Below is a small trained network, with its code and all its weights. Each question gives an input and a class and asks what happens when units are switched off, that is, made to give their printed mean instead of their output.

import numpy as np


def w(rows, s, z=0):
    codes = np.array(rows[::2]) - 128.0
    scale = np.full(codes.shape[1], s)
    scale[-1] = z or s
    return codes * scale


def f(y):
    return y / 2 * (1 + np.tanh(0.7978845608 * (y + 0.044715 * y**3)))


def log_softmax(a):
    a = a - a.max(-1, keepdims=True)
    return a - np.log(np.exp(a).sum(-1, keepdims=True))


def net(x, mask):
    res = np.array(x, float).reshape(1, 5) / 4 @ E
    y = f(res @ A[0][:, :-1].T + A[0][:, -1])
    res = res + np.where(mask, y, B[0][:, -1]) @ B[0][:, :-1]
    return log_softmax(res[-1] @ U[:, :-1].T + U[:, -1])


A, B = {}, {}
E = w([
[9,114,223],'x0',
[128,128,131],'x1',
[64,253,54],'x2',
[130,130,124],'x3',
[64,20,21],'x4',
],0.0071)
A[0] = w([
[191,160,121,250],'neuron 1',
[135,71,187,53],'neuron 2',
[146,99,91,120],'neuron 3',
[174,130,97,139],'neuron 4',
[38,88,173,95],'neuron 5',
[124,184,200,12],'neuron 6',
[28,40,98,80],'neuron 7',
[81,126,183,158],'neuron 8',
[232,82,109,147],'neuron 9',
[40,132,71,84],'neuron 10',
[84,136,201,170],'neuron 11',
[180,162,164,109],'neuron 12',
[96,207,61,66],'neuron 13',
[117,90,102,83],'neuron 14',
[107,100,174,129],'neuron 15',
[132,189,206,4],'neuron 16',
[135,182,183,17],'neuron 17',
[12,98,202,142],'neuron 18',
[191,125,92,216],'neuron 19',
[46,179,128,88],'neuron 20',
[106,60,23,78],'neuron 21',
[174,175,159,67],'neuron 22',
[198,54,143,50],'neuron 23',
[74,184,84,69],'neuron 24',
[159,218,10,67],'neuron 25',
[148,61,177,42],'neuron 26',
[146,59,170,84],'neuron 27',
],0.011,0.0029)
B[0] = w([
[124,72,72,206],'neuron 1',
[75,176,175,174],'neuron 2',
[149,181,68,159],'neuron 3',
[85,123,73,163],'neuron 4',
[145,197,47,209],'neuron 5',
[153,139,126,182],'neuron 6',
[208,187,149,252],'neuron 7',
[107,104,43,184],'neuron 8',
[46,204,124,229],'neuron 9',
[173,139,176,215],'neuron 10',
[131,82,41,200],'neuron 11',
[205,147,71,180],'neuron 12',
[137,198,192,208],'neuron 13',
[159,187,174,152],'neuron 14',
[57,162,105,161],'neuron 15',
[203,183,126,191],'neuron 16',
[178,143,130,170],'neuron 17',
[134,155,24,254],'neuron 18',
[27,150,37,200],'neuron 19',
[71,178,148,198],'neuron 20',
[253,172,137,252],'neuron 21',
[195,126,126,173],'neuron 22',
[97,204,176,201],'neuron 23',
[115,162,173,191],'neuron 24',
[77,192,140,240],'neuron 25',
[101,197,156,178],'neuron 26',
[100,236,175,183],'neuron 27',
],0.007,0.0064)
U = w([
[110,150,157,254],'0',
[110,150,157,231],'1',
[82,146,87,140],'2',
[58,205,254,24],'3',
[245,155,159,2],'4',
[13,1,108,54],'5',
],0.0099,0.0091)

Each question gives the input, the list of numbers given to net, and the class t.
The units are the neurons (one row each of A and B). Each row of codes is followed by its name. A weight is (code - 128) times the scale printed after its matrix; where a second scale follows, it is the last column's (A, B and U).
mask holds one flag per neuron, in row order. A switched-off neuron (its flag False) gives its mean, the last column of its row in B, instead of its output. The means were averaged over made-up inputs and are rounded, as every weight is.
A unit's drop is (log p(t) with every unit on - log p(t) with that unit switched off) / (log p(t) with every unit on - log p(t) with every unit switched off).
The circuit of an input: a set's keep is (log p(t) with only the set's units on - log p(t) with every unit switched off) / (log p(t) with every unit on - log p(t) with every unit switched off). Starting from the 12 units with the biggest drops (on a tie, the unit counted first), units are removed one at a time, each time the one whose removal leaves the highest keep (on an exact tie, the one counted first), for as long as the keep stays at least 0.8.
units of the circuit, in order: the units of the circuit, biggest drop first
unit that matters most: the unit with the biggest drop
k most important neurons: the k neurons with the biggest drops, biggest first
drop when u is switched off: that unit's drop, to one decimal
input [0,6,7,6,-8], class 4: unit that matters most -> neuron 16
input [-1,-1,6,3,-1], class 3: 3 most important neurons -> [neuron 13; neuron 25; neuron 18]
input [8,1,2,1,-1], class 2: units of the circuit, in order -> [neuron 18; neuron 11]
input [-3,5,6,1,-4], class 3: 3 most important neurons -> [neuron 25; neuron 13; neuron 18]
input [-8,-4,-5,-2,0], class 2: units of the circuit, in order -> [neuron 19; neuron 9]
input [4,-4,2,4,-5], class 4: 3 most important neurons -> [neuron 16; neuron 19; neuron 9]
input [-2,-6,6,1,7], class 4: units of the circuit, in order -> [neuron 21; neuron 10]
input [4,1,-2,-2,-6], class 4: units of the circuit, in order -> [neuron 16; neuron 9]
input [5,-2,-2,7,8], class 4: units of the circuit, in order -> [neuron 7; neuron 21]
input [8,-5,2,5,1], class 2: units of the circuit, in order -> [neuron 18; neuron 5]
input [-5,4,-1,6,7], class 4: 2 most important neurons -> [neuron 21; neuron 7]
input [2,1,-8,1,-1], class 3: units of the circuit, in order -> [neuron 27; neuron 2]
input [3,-4,-5,-1,5], class 3: 3 most important neurons -> [neuron 27; neuron 2; neuron 26]
input [-5,1,6,6,8], class 4: units of the circuit, in order -> [neuron 21]
input [-8,-7,2,1,-8], class 2: units of the circuit, in order -> [neuron 19; neuron 1]
input [8,-4,-6,4,3], class 2: units of the circuit, in order -> [neuron 18; neuron 5]
input [-7,7,8,-4,6], class 3: units of the circuit, in order -> [neuron 25; neuron 13]
input [-7,-4,-3,2,2], class 2: units of the circuit, in order -> [neuron 19; neuron 9]
input [-2,0,6,5,8], class 4: units of the circuit, in order -> [neuron 21; neuron 10]
input [-3,3,-5,5,7], class 4: units of the circuit, in order -> [neuron 21]
input [7,1,3,-2,3], class 2: 4 most important neurons -> [neuron 18; neuron 5; neuron 8; neuron 11]
input [-1,3,4,3,5], class 4: 2 most important neurons -> [neuron 21; neuron 9]
input [-7,-1,8,5,-2], class 3: drop when neuron 25 is switched off -> 0.6
input [-2,5,-6,-5,5], class 3: drop when neuron 23 is switched off -> 0.2
input [-3,4,6,1,1], class 3: drop when neuron 27 is switched off -> -0.1
input [-5,1,-3,0,7], class 4: drop when neuron 7 is switched off -> 0.4
input [-2,-2,-6,4,2], class 3: most important neuron -> [neuron 23]
